Below is a small trained network, with its code and all its weights. Each question gives an input and a class and asks what happens when units are switched off, that is, made to give their printed mean instead of their output.

import numpy as np


def w(rows, s, z=0):
    codes = np.array(rows[::2]) - 128.0
    scale = np.full(codes.shape[1], s)
    scale[-1] = z or s
    return codes * scale


def f(y):
    return y / 2 * (1 + np.tanh(0.7978845608 * (y + 0.044715 * y**3)))


def log_softmax(a):
    a = a - a.max(-1, keepdims=True)
    return a - np.log(np.exp(a).sum(-1, keepdims=True))


def net(x, mask):
    res = np.array(x, float).reshape(1, 8) / 4 @ E
    y = f(res @ A[0][:, :-1].T + A[0][:, -1])
    res = res + np.where(mask, y, B[0][:, -1]) @ B[0][:, :-1]
    return log_softmax(res[-1] @ U[:, :-1].T + U[:, -1])


A, B = {}, {}
E = w([
[129,128,129,129],'x0',
[128,128,128,128],'x1',
[153,237,140,133],'x2',
[52,145,191,129],'x3',
[129,127,129,128],'x4',
[129,127,129,127],'x5',
[123,131,113,254],'x6',
[129,129,128,128],'x7',
],0.011)
A[0] = w([
[129,125,133,123,145],'n1',
[123,119,140,98,159],'n2',
[90,112,133,150,105],'n3',
[174,158,114,92,121],'n4',
[215,63,52,167,40],'n5',
[123,127,128,130,87],'n6',
[135,132,128,123,93],'n7',
[127,129,127,128,118],'n8',
[134,130,129,125,112],'n9',
[111,123,129,137,98],'n10',
[147,140,124,113,101],'n11',
[69,100,134,163,109],'n12',
[128,128,128,129,134],'n13',
[182,158,106,226,5],'n14',
[141,125,126,145,156],'n15',
[192,172,104,79,130],'n16',
[139,134,127,120,95],'n17',
[127,118,123,128,162],'n18',
[38,187,194,95,7],'n19',
[128,129,128,128,120],'n20',
[117,126,128,133,95],'n21',
[129,125,128,129,165],'n22',
[127,126,126,127,135],'n23',
[123,128,128,130,93],'n24',
[86,91,167,29,44],'n25',
[119,127,127,132,102],'n26',
[128,129,128,128,127],'n27',
[149,10,98,85,48],'n28',
[129,128,129,129,134],'n29',
[179,162,111,87,125],'n30',
[97,98,160,75,55],'n31',
[42,88,137,178,107],'n32',
[132,128,128,129,130],'n33',
[108,122,129,139,101],'n34',
[89,112,132,150,107],'n35',
[120,231,159,167,1],'n36',
[93,114,132,148,106],'n37',
[156,146,121,105,108],'n38',
],0.012,0.0062)
B[0] = w([
[120,127,120,129,138],'n1',
[112,127,99,129,173],'n2',
[154,130,164,133,149],'n3',
[199,132,128,127,173],'n4',
[9,118,183,145,238],'n5',
[139,131,135,131,112],'n6',
[144,131,130,130,115],'n7',
[130,128,129,128,123],'n8',
[136,129,128,129,121],'n9',
[141,130,143,132,122],'n10',
[159,132,129,129,126],'n11',
[169,130,185,135,184],'n12',
[127,127,128,127,131],'n13',
[109,135,18,88,220],'n14',
[98,128,127,113,153],'n15',
[229,131,128,125,207],'n16',
[148,131,129,130,117],'n17',
[107,138,126,130,151],'n18',
[118,133,7,106,209],'n19',
[130,128,129,128,124],'n20',
[139,130,139,132,117],'n21',
[117,129,125,126,150],'n22',
[125,131,128,130,132],'n23',
[137,130,134,131,114],'n24',
[31,120,166,151,253],'n25',
[136,129,136,130,118],'n26',
[128,127,128,128,127],'n27',
[110,153,19,107,254],'n28',
[126,127,128,127,131],'n29',
[209,132,127,126,184],'n30',
[94,125,156,145,184],'n31',
[192,126,208,136,223],'n32',
[127,129,127,127,129],'n33',
[142,129,146,132,126],'n34',
[153,129,164,132,151],'n35',
[4,101,171,141,208],'n36',
[151,129,160,132,145],'n37',
[172,133,129,128,141],'n38',
],0.038,0.0063)
U = w([
[146,174,2,45,169],'0',
[54,71,197,193,184],'1',
[242,141,187,144,1],'2',
],0.0068,0.0022)

Each question gives the input, the list of numbers given to net, and the class t.
The units are the neurons (one row each of A and B). Each row of codes is followed by its name. A weight is (code - 128) times the scale printed after its matrix; where a second scale follows, it is the last column's (A, B and U).
mask holds one flag per neuron, in row order. A switched-off neuron (its flag False) gives its mean, the last column of its row in B, instead of its output. The means were averaged over made-up inputs and are rounded, as every weight is.
A unit's drop is (log p(t) with every unit on - log p(t) with that unit switched off) / (log p(t) with every unit on - log p(t) with every unit switched off).
most important unit: the unit with the biggest drop
top k neurons: the k neurons with the biggest drops, biggest first
drop of u: that unit's drop, to one decimal
input [8,4,1,5,-3,-8,-2,-7], class 0: top 4 neurons : n19; n5; n36; n32
input [-8,-1,-4,3,0,1,1,4], class 2: top 3 neurons : n5; n36; n25
input [1,3,1,-5,-3,6,0,0], class 2: top 3 neurons : n28; n19; n14
input [5,-5,8,-1,1,-8,7,6], class 0: most important unit : n14
input [1,2,1,6,-1,6,0,0], class 0: top 4 neurons : n19; n5; n25; n36
input [6,-6,3,-1,5,-7,-2,6], class 2: top 2 neurons : n28; n14
input [3,-7,4,-2,7,4,7,-7], class 0: top 2 neurons : n14; n25
input [6,-7,1,-2,-1,-1,4,-3], class 0: top 2 neurons : n14; n25
input [-7,-2,-3,-8,-1,7,2,-8], class 1: top 2 neurons : n5; n19
input [8,-7,-1,-7,-2,-3,1,-1], class 1: top 4 neurons : n5; n19; n14; n2
input [-6,2,2,-3,-7,-1,0,4], class 2: drop of n19 : 0.4
input [4,7,-1,1,7,-5,8,-6], class 2: drop of n12 : 0.1
input [-3,5,2,7,4,-2,-1,5], class 0: drop of n19 : 5.0
input [2,8,7,7,-8,8,-2,-3], class 0: most important unit : n19
